Below is a small trained network, with its code and all its weights. Each question gives an input and a class and asks what happens when units are switched off, that is, made to give their printed mean instead of their output.

import numpy as np


def w(rows, s, z=0):
    codes = np.array(rows[::2]) - 128.0
    scale = np.full(codes.shape[1], s)
    scale[-1] = z or s
    return codes * scale


def f(y):
    return y / 2 * (1 + np.tanh(0.7978845608 * (y + 0.044715 * y**3)))


def log_softmax(a):
    a = a - a.max(-1, keepdims=True)
    return a - np.log(np.exp(a).sum(-1, keepdims=True))


def net(x, mask):
    res = np.array(x, float).reshape(1, 5) / 4 @ E
    y = f(res @ A[0][:, :-1].T + A[0][:, -1])
    res = res + np.where(mask, y, B[0][:, -1]) @ B[0][:, :-1]
    return log_softmax(res[-1] @ U[:, :-1].T + U[:, -1])


A, B = {}, {}
E = w([
[114,195,237],'x0',
[128,128,128],'x1',
[128,128,128],'x2',
[7,154,90],'x3',
[128,127,128],'x4',
],0.013)
A[0] = w([
[197,93,25,27],'neuron 0',
[131,140,207,81],'neuron 1',
[235,118,143,131],'neuron 2',
[33,145,106,178],'neuron 3',
[253,105,151,124],'neuron 4',
[155,121,140,75],'neuron 5',
[144,166,181,53],'neuron 6',
[111,87,162,93],'neuron 7',
[146,117,139,35],'neuron 8',
[133,128,120,106],'neuron 9',
[140,154,165,4],'neuron 10',
[163,129,136,84],'neuron 11',
[114,122,204,16],'neuron 12',
[115,122,136,101],'neuron 13',
],0.022,0.0025)
B[0] = w([
[252,125,195,252],'neuron 0',
[200,124,144,188],'neuron 1',
[63,152,72,233],'neuron 2',
[52,142,90,246],'neuron 3',
[30,115,104,254],'neuron 4',
[113,187,122,149],'neuron 5',
[181,119,173,178],'neuron 6',
[142,176,153,128],'neuron 7',
[130,146,98,138],'neuron 8',
[118,107,163,130],'neuron 9',
[175,138,142,157],'neuron 10',
[106,162,132,155],'neuron 11',
[184,93,128,173],'neuron 12',
[136,130,93,130],'neuron 13',
],0.027,0.019)
U = w([
[41,127,160,255],'0',
[253,105,231,1],'1',
],0.015,4.6e-07)

Each question gives the input, the list of numbers given to net, and the class t.
The units are the neurons (one row each of A and B). Each row of codes is followed by its name. A weight is (code - 128) times the scale printed after its matrix; where a second scale follows, it is the last column's (A, B and U).
mask holds one flag per neuron, in row order. A switched-off neuron (its flag False) gives its mean, the last column of its row in B, instead of its output. The means were averaged over made-up inputs and are rounded, as every weight is.
A unit's drop is (log p(t) with every unit on - log p(t) with that unit switched off) / (log p(t) with every unit on - log p(t) with every unit switched off).
The circuit of an input: a set's keep is (log p(t) with only the set's units on - log p(t) with every unit switched off) / (log p(t) with every unit on - log p(t) with every unit switched off). Starting from the 12 units with the biggest drops (on a tie, the unit counted first), units are removed one at a time, each time the one whose removal leaves the highest keep (on an exact tie, the one counted first), for as long as the keep stays at least 0.8.
units of the circuit, in order: the units of the circuit, biggest drop first
top k neurons: the k neurons with the biggest drops, biggest first
drop of u: that unit's drop, to one decimal
input [4,-2,-6,-5,-7], class 0: units of the circuit, in order -> neuron 0
input [5,-5,6,-7,3], class 0: top 2 neurons -> neuron 4; neuron 2
input [6,-6,4,5,1], class 1: top 4 neurons -> neuron 4; neuron 2; neuron 1; neuron 12
input [7,-3,-8,-7,2], class 0: top 2 neurons -> neuron 4; neuron 2
input [-5,2,2,-7,5], class 0: top 2 neurons -> neuron 4; neuron 2
input [-7,1,-1,-7,-3], class 0: top 3 neurons -> neuron 4; neuron 2; neuron 1
input [-7,1,-3,-2,-1], class 1: drop of neuron 0 -> 2.3
input [-5,2,-2,-7,-1], class 0: drop of neuron 12 -> 0.0
input [-8,-1,-1,7,-7], class 1: top 2 neurons -> neuron 0; neuron 4
input [-1,2,0,0,6], class 1: top 2 neurons -> neuron 4; neuron 3
input [-7,-1,-7,5,-2], class 1: top 2 neurons -> neuron 0; neuron 4
input [-5,4,2,-8,-3], class 0: drop of neuron 4 -> 4.1
input [-7,2,2,-2,-6], class 1: drop of neuron 0 -> 2.3
input [-7,-2,8,5,-1], class 1: units of the circuit, in order -> neuron 0
